(in the rows, 128 means zero)
Each row of numbers stands for one node and depends on some of the facts below. Use the named rows to name the rest.

Facts:
{trova,duzaso} τ bribik
{grosos} τ peduk
{drutram} τ dadum
{pesker,greson} τ plofer
{zekligres,stapur} τ skupluskas
{triskon,brefa,brigrum,kovek,biflin} τ drovu
{lome,drutas} τ plalum
{flafel,somar,sustos} τ grever
{plaklasok} τ nogik
{rufla} τ rema
{brenin,sosta,zabro} τ zeskor
{bredrin,gribekler} τ guro
{flavur,droklel} τ geskam
{klekle} τ draretrin
{klifum} τ bikli
{brudon} τ tebror
{segul} τ zubrer
{grepim} τ flitror
{seron} τ flebes
{dresko} τ skenek
{milik} τ grepim
{flosta} τ miba
{grever,plofer,feku} τ sunem
{pluflu,defliplur} τ klebi
{kloplar} τ bozum
{nukle} τ duris
{baplak,vedel} τ tidrak
{plalum} τ vobri
{bisti} τ vevum
{gigre,flaplal,skeras,makegrik} τ petroplik
{brasi,drovem} τ rabren
{rema,fledrosun} τ vodrus
{bovum,vadron} τ fiklo
{grerimu,traki} τ motripun
{skamaga} τ stamu
{drola} τ klomorim
{lage,sapul} τ triten
{zepam} τ skemik
{zestan} τ zagi
{veflo,tristam} τ kloski
{pluplil} τ breron
{ridi,fugres} τ trovi
{tafla,gridro} τ meze
{kiske} τ zepam
{duris} τ drutru
{plagra} τ vupli
{lekos} τ lepaklu
{panak,fotrun} τ brevo
{grekle} τ koram
{fofik} τ droklik
{trova,funu,grosos,segul,brefa,skeras,bribik,vadron,fofik} μ meze
{skemik} μ klebi
{drutram,pluflu,kiske,klupen,sapul,fugres} μ sadek
{metrur,tidrak,fotrun,feku} μ geskam
{skupluskas,moskas} μ zeskor
{pesker,klomorim,baplak,bedru,biflin} μ fiklo
{klegok,plalum,pluplil} μ vevum
{zekligres,ratropa,zepam,ridi,sosta} μ bikli
{triskon,vupli,tafla,plagra} μ guro
{lome,peduk,fomis} μ tebror
{flafel,statom,gridro} μ pledek
{tula,rufla,bredrin,stapur,duris} μ plubam
{plaklasok,bisti,tesibok,bovum,lage,tristam} μ motripun
{bradror,brenin,brasi,makegrik} μ zulas
{somar,milik,dadum,flaplal,lekos,grekle,bapli} μ breron
{beva,brudon} μ flebes
{flavur,stanis,vedel} μ zagi
{klekle,duzaso,kovek,bozum,plagrun} μ stamu
{vobri} μ poden
{klifum,stekla,panak,droklik} μ vodrus
{flafur} μ draretrin
{grepim,seron,stegral} μ reskes
{dresko} μ zasur
{flosta,grerimu,klatrogros} μ klenas
{grever,skamaga,plasel,defliplur} μ petroplik
{dudul,zestan} μ skenek
{greson,flitror,drutas,kebil} μ trovi
{kloplar,drola,britretas,drovem} μ plistegrek
{dakil,nukle,gribekler} μ tromun
{plofer} μ triten
{brigrum,veskos,drovu} μ lepaklu
{soziven,gigre,zabro,traki} μ drizi
{droklel,miba} μ drutru
{rema} μ tubrim
{bimam,sustos} μ nogik
{veflo,fledrosun} μ ziklos
{brevo} μ golu
{kloski} μ koram

Known rows:
[126 128 154 123 152 120 128 128 128 115 112 182 151 143 119 130 126 132
 126 125 136 123 108  70 132 123 127] -> pluplil
[117 133 140 130 148 124 129 113 115 116 112 205 153 122 126 129 124 126
 123 123 141 122 115 130 131 127 130] -> panak
[131 140 151 130 135 137 133  90 102 127 115 161 137 140 127 136 115 118
 127 124 117 119 134 131 128 130 136] -> kovek
[144 144 154 127 117 142 138  97 110 144 122 137 136 154 165 108 131 125
 131 121 116 127 124 101 120 152 136] -> vadron
[140 134 152 128 133 141 137 124 125 126 111 162 139 150 124 126 109 124
 127 126 120 132 132  79 114 128 132] -> veflo
[144 128 150 134 149 133 137 132 112 121 113 171 112 130 125 121 131 125
 143 153 125 137 124  68 113 119 144] -> flaplal
[132 132 160 151 122 140 118 103  96 128 153 119 115 108 119 143 111 121
 131 131 141 116 123 141 126 131 166] -> dresko
[120 139 136 133 131 126 137  98 117 163  89 187 140 130 134 117 129 116
 143 153 147 140 120 121 119 108 120] -> ridi
[127 126 119 110 104 131 114 152 164 106 147  90 135 100 121 146 143 153
 125 123 132 129 129 137 135 125 115] -> guro
[126 126 141 123 127 122 117 134 143 119 141 110 130 125 131 126 137 131
 133 125 126 126 135 109 135 119 120] -> reskes
[122 137  95 117  94 134 135 133 156 147 126 107 127  70  99 146 139 149
 128 154 154 154 111 208 128 108 122] -> skupluskas
[127 123 106 112 125 115 112 148 137 122 109  49 124 130 125 150 128 147
 120 125 105 109 137 143 140 130 111] -> stamu
[124 118 107 126 120 125 122 174 159 122 121  82 109 137 115 128 134 131
 130 125 109 132 140 170 120 109 120] -> petroplik
[135 129  83 112  96 121 122 106 124 139 157  82 138 104 142 145 134 146
 112 121 142 104 136 134 151 167 111] -> droklik
[121 118  83 122 119 116 129 142 134 140 121  83 120 125 121 135 131 137
 119 135 129 128 123 174 132 131 113] -> vupli
[130 124  95 115 112 129 122 149 154 129 140  73 119 129 144 122 143 135
 131 120 116 127 151 141 131 131 104] -> klebi
[129 124 120 124 125 129 131 129 135 124 130 127 129 131 122 129 123 134
 126 125 128 129 128 127 130 135 126] -> britretas

Rows to name:
No name comes twice in this set of rows, the named rows included.
[121 118 117 132 103 130 110 157 146 110 172  47 107  93 117 143 140 142
 122 120 126 121 132 162 138 130 136] | skenek
[139 140 145 114 139 122 137 122 138 132  83 192 163 146 134 126 119 139
 130 137 137 135 118  50 125 118 105] | seron
[133 146 137 125 107 142 129  87 100 130 152 167 155 130 175 118 131 131
 113 111 134 108 127 143 137 167 140] | fofik

The same nodes again, as new rows of numbers:
Named rows:
[143 182 103  94 102 131 141 161 108  75 195 131 126 167 170 136 147 154
 148 131 146 159 116  93  83  98 129] -> motripun
[132 124 123 120 124 122 142 133 123  70 164 129 127 135 123 173 120 159
 169 109 122 178 117  97 101 124 147] -> plistegrek
[123 114 136 106 133 113 158 128 107  79 159 107 124 134 134 162  97 157
 164  97 126 148 138 124  91 125 162] -> ratropa
[133 106 139 103 137 100 164 125 110 100 146 139 132 118 144 171  97 196
 196 117 100 167 159 118  89 139 203] -> tafla
[110 114 138 107 109 113 170 152 111  53 154 118 167 143 141 181 101 149
 183 100 134 169 160 119  92 148 163] -> plagrun
[128 124 122 121 122 120 144 137 127  71 165 131 133 133 126 171 123 155
 167 104 123 176 120  90 102 124 147] -> golu
[121 175 111 111 135 139 149 142 124  83 151 113 132 132 138 170  94 153
 189 119 109 177 100 106 126 147 120] -> guro
[119 100 115 106 116  80 150 132 109  79 147 122 135 113 110 153 106 186
 162  85 141 162 164 114  73 112 197] -> brudon
[110  88 133 110 115 122 164 144  94  83 172 119 120 123 137 155 130 182
 159 105 123 184 181 107  66  91 190] -> grerimu
[133  64 111 108 121  89 176 149  85  86 131 110 144 127 128 135 106 213
 132  85 142 199 148 112 109 105 197] -> flaplal
[121 115 126 104 121 117 167 138 108  75 150 114 133 138 137 175 112 160
 168  98 127 152 142 115  92 130 161] -> fomis
[125  93 143 113 125 123 178 156 102  72 158 122 127 132 117 169 134 165
 165  90 108 166 170  88  80  96 194] -> defliplur
[131  86 141 117 142 132 174 139 107  70 153 119 148 129 119 183 139 154
 164  95  97 153 163  96  94 111 186] -> flavur
[131  94 129 110 125  70 157 139 116  70 136 132 137 130 106 167 107 183
 171  78 134 150 147 106  86 120 206] -> brasi
[132  96 100 116 153 124 162 131 102  70 139 100 180 103  96 160 135 144
 157  87  93 142 156 108 103 128 180] -> seron
[118 112 135 103 120 121 175 149 105  73 160 109 123 143 133 167 116 163
 162  94 132 162 147 109  88 115 159] -> rema
[120 135 116  99 117 122 168 134 113  71 157 100 133 149 142 180 100 146
 162  93 139 146 121 131  98 148 138] -> drovu

Name these rows:
No name comes twice in this set of rows, the named rows included.
[136 119 141 120 142 115 131 122 131  87 167 123 109 121 123 149  98 137
 163 112 118 162 111  99  98 104 150] | plubam
[151 132  95 109 122 121 179 168 109  68 122 107 133 172 121 155  91 155
 133  73 157 196  58  86 163 132 130] | breron
[114 190 116  84 123 147 179 156 104  98 148 104 112 139 158 165  75 158
 204 116 111 164 130 122 111 155 148] | skupluskas
[125 122 135 113  98 133 144 128 127  64 197 131 108 167 160 201 124 146
 160 113 148 176 104 103  87 132 110] | vevum
[126 117 129 106 148 125 167 137 108  91 142 118 147 109 127 161 110 181
 186 111  88 160 161 111 100 129 193] | gribekler
[ 99 156 125 117  96  87 148 159 134  28 145 119 162 159 122 166  91 147
 188  84 169 200 113  95 116 141 116] | stamu
[127 170  87  80  97  92 155 144 114  70 137 105 120 136 119 164  62 144
 179  79 156 137 116 136  94 169 162] | droklik
[110  53  85  85 122  69 144  88 125 108 176 116 152  85 149 173 123 191
 165 131 138 168 155 114  25 166 196] | drutram
[154 145 113  93 123 112 160 146 105  76 163 130 156 155 154 159 137 159
 160 114 133 123 140 112  82 128 177] | tesibok
[115 111 168 120 159 142 184 138 113  76 160  96 125 156 149 169 118 160
 164  99 110 156 139 113 110 105 140] | zepam
[132 154  83 120 138 142 148 138 121  56 150  92 160 121 106 161 117 121
 155  99 115 157  95 103 132 148 104] | flebes
[118 161  77 124 116 175 149 132 104  60 164 116 114 146 120 214 140 178
 159  91 108 161 115 110 104 135  96] | fiklo
[128  80 157 113 137 110 161 133 108  85 166 110 109 125 124 150 109 159
 160  98 114 159 159 105  79  84 195] | rufla

The same nodes again, as new rows of numbers:
Some rows with their names:
[ 95 142 184 155  96 154 115 113 108 109 137 107 150 102 129 120 141 123
 102 153 104 148 124 123 106 153 114 104  75 141 162 126] -> flosta
[103 119 124 134  98 134 121 133  90 115 131 111 126 104 131 106 161 135
 106 126 106 143 122  99 134 142 115 119 131 175 170 137] -> grerimu
[163 128 147 104 163 128 127 104 197 154 143 124 127 155 110 176  88 105
 152 143 180 116 134 165 118  98 158 108 104  68  80 103] -> rabren
[115 156 160 180 130 133 166 114 120  85 141 103 153 119 130 108 119 126
  93 132  86 137 140 145  92 140 121 137  97 135 137  97] -> brasi
[138 113 122 101 148 123 130 117 152 153 139 103 107 148 117 155 130 107
 133 123 158 121 119 127 128  98 144  97 125 145 124 110] -> reskes
[168  98 108  85 157 113 119 134 184 152 153 134 108 144 103 172  88 120
 150 131 209 101 137 138 141  96 167 115 124  87  80 112] -> zagi
[143 140 144 101 161 138  99 117 167 192 130 131 107 196 109 191 108  88
 164 111 172 101 105 145 134 111 145  97 113 104  90 120] -> skenek
[135 114 116 111 138 129 120 116 144 149 149  95 109 148 103 158 130 112
 125 117 153 126 124 124 129 108 145 100 132 141 122 106] -> plubam
[129 135 120 140 103 137 110 129 115 121 141 128 139 127 111 127 121 140
 123 122 120 134 136 131 138 153 128 143 137 104 125 130] -> tula
[178 108 102  92 167 110 137 120 192 151 144 130 115 153 109 166  88 120
 155 126 188 108 140 157 135  90 165 126 140  75  74 106] -> nogik
[138 111 123 101 151 123 132 117 154 155 137 103 104 149 119 156 131 105
 134 123 160 120 119 125 126  94 143  96 125 146 123 112] -> tubrim
[132 132 126 133 114 132 119 129 124 123 132 137 138 126 123 124 121 135
 131 125 125 130 133 133 135 142 128 140 132 109 124 133] -> klegok
[138 110 123 100 151 123 131 117 155 155 138 104 104 148 119 156 131 106
 133 123 160 121 118 126 127  94 143  97 124 147 121 112] -> golu
[162 149 125 131 104 145  98 101 153 129 132 148 167 137 105 138  95 141
 153 133 120 145 148 174 141 155 139 159 148  18  91 133] -> bozum
[123 121 103 148  96 127 145 116  99  88 139  98 143  92 122  92 150 148
  97 126  85 159 145 122 126 138 122 144 158 144 160 120] -> sosta
[143  88 117  63 100 146  48 122 152 183 149 124 109 130  90 184 132 122
 157 141 199 132 116 111 166 124 154  85 129  96 122 146] -> bikli
[115 133 137 128 133  77 203 146 116 114 132 110 157 129 202 104 130 134
 156  53  84 151 136 143 116  82 145 176 117 200 161 155] -> kiske

Which node is each row?
No name comes twice in this set of rows, the named rows included.
[126 133 163 109 112  96 159 133 143 132 133 131 174 122 192 127 113 133
 180  81 112 157 137 159 127  95 152 167  97 135 145 172] | klupen
[150 165 128 124 200 121 134 124 167 198 123 135  97 243 116 189  95  77
 170  73 153  80 104 157 128 104 143 119 133 118  67 102] | draretrin
[137 135 173 111  90 160  60 114 152 144 134 159 157 114 111 156 100 132
 155 164 161 137 131 149 141 161 137 121  90  37 111 153] | miba
[131 112 160  77 148  87 169 119 172 161 141  98 144 143 188 158 121 106
 182  76 146 149 124 153 118  49 169 127  90 172 142 150] | sadek
[ 83 139 156 100 197 133  64 181 150 239  67 174  94 161 168 250 119 128
 155 176 159 144  90  87  99  78 141  90 126  87  72 138] | meze
[ 98 196 137 205 160 130 169 133  85 127 128 108 122 207 126 125 127 100
 107  61  54 104 113 135 105 152 105 151 132 183 121  95] | klekle

